Below are the code and all the weights of a small trained network. Each question names an input and a class and asks about switching units off, where a switched-off unit gives its printed mean instead of its output.

import numpy as np


def w(rows, s, z=0):
    codes = np.array(rows[::2]) - 128.0
    scale = np.full(codes.shape[1], s)
    scale[-1] = z or s
    return codes * scale


def norm(h):
    return h / np.sqrt((h * h).mean(-1, keepdims=True) + 1e-5)


def f(y):
    return np.maximum(y, 0)


def log_softmax(a):
    a = a - a.max(-1, keepdims=True)
    return a - np.log(np.exp(a).sum(-1, keepdims=True))


def net(x, mask):
    res = np.array(x, float).reshape(1, 3) / 4 @ E
    u = 0
    for l in range(4):
        y = f(norm(res) @ A[l][:, :-1].T + A[l][:, -1])
        res = res + np.where(mask[u : u + 6], y, B[l][:, -1]) @ B[l][:, :-1]
        u += 6
    return log_softmax(norm(res)[-1] @ U[:, :-1].T + U[:, -1])


A, B = {}, {}
E = w([
[93,30,140],'x0',
[109,119,49],'x1',
[2,156,143],'x2',
],0.0038)
A[0] = w([
[79,92,151,99],'0.n0',
[1,180,156,51],'0.n1',
[129,71,192,49],'0.n2',
[33,34,175,94],'0.n3',
[223,170,132,9],'0.n4',
[138,126,152,6],'0.n5',
],0.0044,0.0023)
B[0] = w([
[153,165,99,181],'0.n0',
[2,142,85,252],'0.n1',
[184,68,169,158],'0.n2',
[241,129,117,254],'0.n3',
[163,179,189,169],'0.n4',
[146,134,113,128],'0.n5',
],0.0042,0.0022)
A[1] = w([
[148,4,78,24],'1.n0',
[177,198,209,133],'1.n1',
[242,235,96,86],'1.n2',
[19,86,184,2],'1.n3',
[28,143,130,18],'1.n4',
[179,160,218,206],'1.n5',
],0.0044,0.0018)
B[1] = w([
[67,103,71,213],'1.n0',
[203,90,65,216],'1.n1',
[191,119,122,252],'1.n2',
[230,225,189,207],'1.n3',
[55,255,173,218],'1.n4',
[253,104,129,245],'1.n5',
],0.0037,0.002)
A[2] = w([
[125,189,92,2],'2.n0',
[46,166,143,68],'2.n1',
[1,159,104,30],'2.n2',
[126,187,125,58],'2.n3',
[121,9,97,167],'2.n4',
[129,166,78,111],'2.n5',
],0.0067,0.001)
B[2] = w([
[110,100,116,170],'2.n0',
[112,197,124,220],'2.n1',
[151,253,159,254],'2.n2',
[86,89,91,169],'2.n3',
[59,75,88,216],'2.n4',
[75,62,131,172],'2.n5',
],0.005,0.0036)
A[3] = w([
[162,210,243,142],'3.n0',
[124,133,169,4],'3.n1',
[94,72,34,148],'3.n2',
[165,150,84,234],'3.n3',
[121,172,1,99],'3.n4',
[115,69,135,205],'3.n5',
],0.0067,0.0016)
B[3] = w([
[112,46,3,254],'3.n0',
[142,130,75,132],'3.n1',
[4,20,230,223],'3.n2',
[65,86,146,218],'3.n3',
[152,64,198,233],'3.n4',
[80,76,150,186],'3.n5',
],0.0043,0.0032)
U = w([
[90,24,133,157],'0',
[158,147,171,2],'1',
[68,230,112,160],'2',
[249,121,102,158],'3',
],0.015,0.0096)

Each question gives the input, the list of numbers given to net, and the class t.
The units are the neurons (one row each of A and B). Each row of codes is followed by its name. A weight is (code - 128) times the scale printed after its matrix; where a second scale follows, it is the last column's (A, B and U).
mask holds one flag per neuron, layer by layer. A switched-off neuron (its flag False) gives its mean, the last column of its row in B, instead of its output. The means were averaged over made-up inputs and are rounded, as every weight is.
A unit's drop is (log p(t) with every unit on - log p(t) with that unit switched off) / (log p(t) with every unit on - log p(t) with every unit switched off).
The circuit of an input: a set's keep is (log p(t) with only the set's units on - log p(t) with every unit switched off) / (log p(t) with every unit on - log p(t) with every unit switched off). Starting from the 12 units with the biggest drops (on a tie, the unit counted first), units are removed one at a time, each time the one whose removal leaves the highest keep (on an exact tie, the one counted first), for as long as the keep stays at least 0.8.
circuit, biggest first: the units of the circuit, biggest drop first
unit that matters most: the unit with the biggest drop
top k neurons: the k neurons with the biggest drops, biggest first
top k neurons in layer l: the k neurons of layer l with the biggest drops, biggest first
drop when u is switched off: that unit's drop, to one decimal
input [-6,0,1], class 3: unit that matters most	0.n1
input [-5,-5,2], class 0: circuit, biggest first	3.n0; 2.n2
input [0,4,-6], class 0: top 2 neurons	2.n2; 0.n3
input [-2,7,1], class 0: top 2 neurons in layer 1	1.n4; 1.n0
input [0,3,-6], class 0: top 2 neurons	2.n2; 1.n3
input [-4,-5,2], class 0: top 3 neurons	0.n3; 3.n0; 2.n2
input [2,-7,4], class 3: top 2 neurons in layer 2	2.n4; 2.n5
input [1,-8,4], class 3: top 2 neurons in layer 3	3.n2; 3.n3
input [-8,5,2], class 0: top 2 neurons in layer 1	1.n4; 1.n2
input [-2,6,-6], class 0: top 4 neurons	2.n2; 1.n3; 0.n3; 3.n3
input [1,4,-7], class 0: top 2 neurons in layer 2	2.n2; 2.n4
input [-2,3,0], class 0: drop when 0.n1 is switched off	0.8
input [-5,7,1], class 0: drop when 0.n1 is switched off	0.2
input [8,-5,7], class 2: top neuron	0.n1
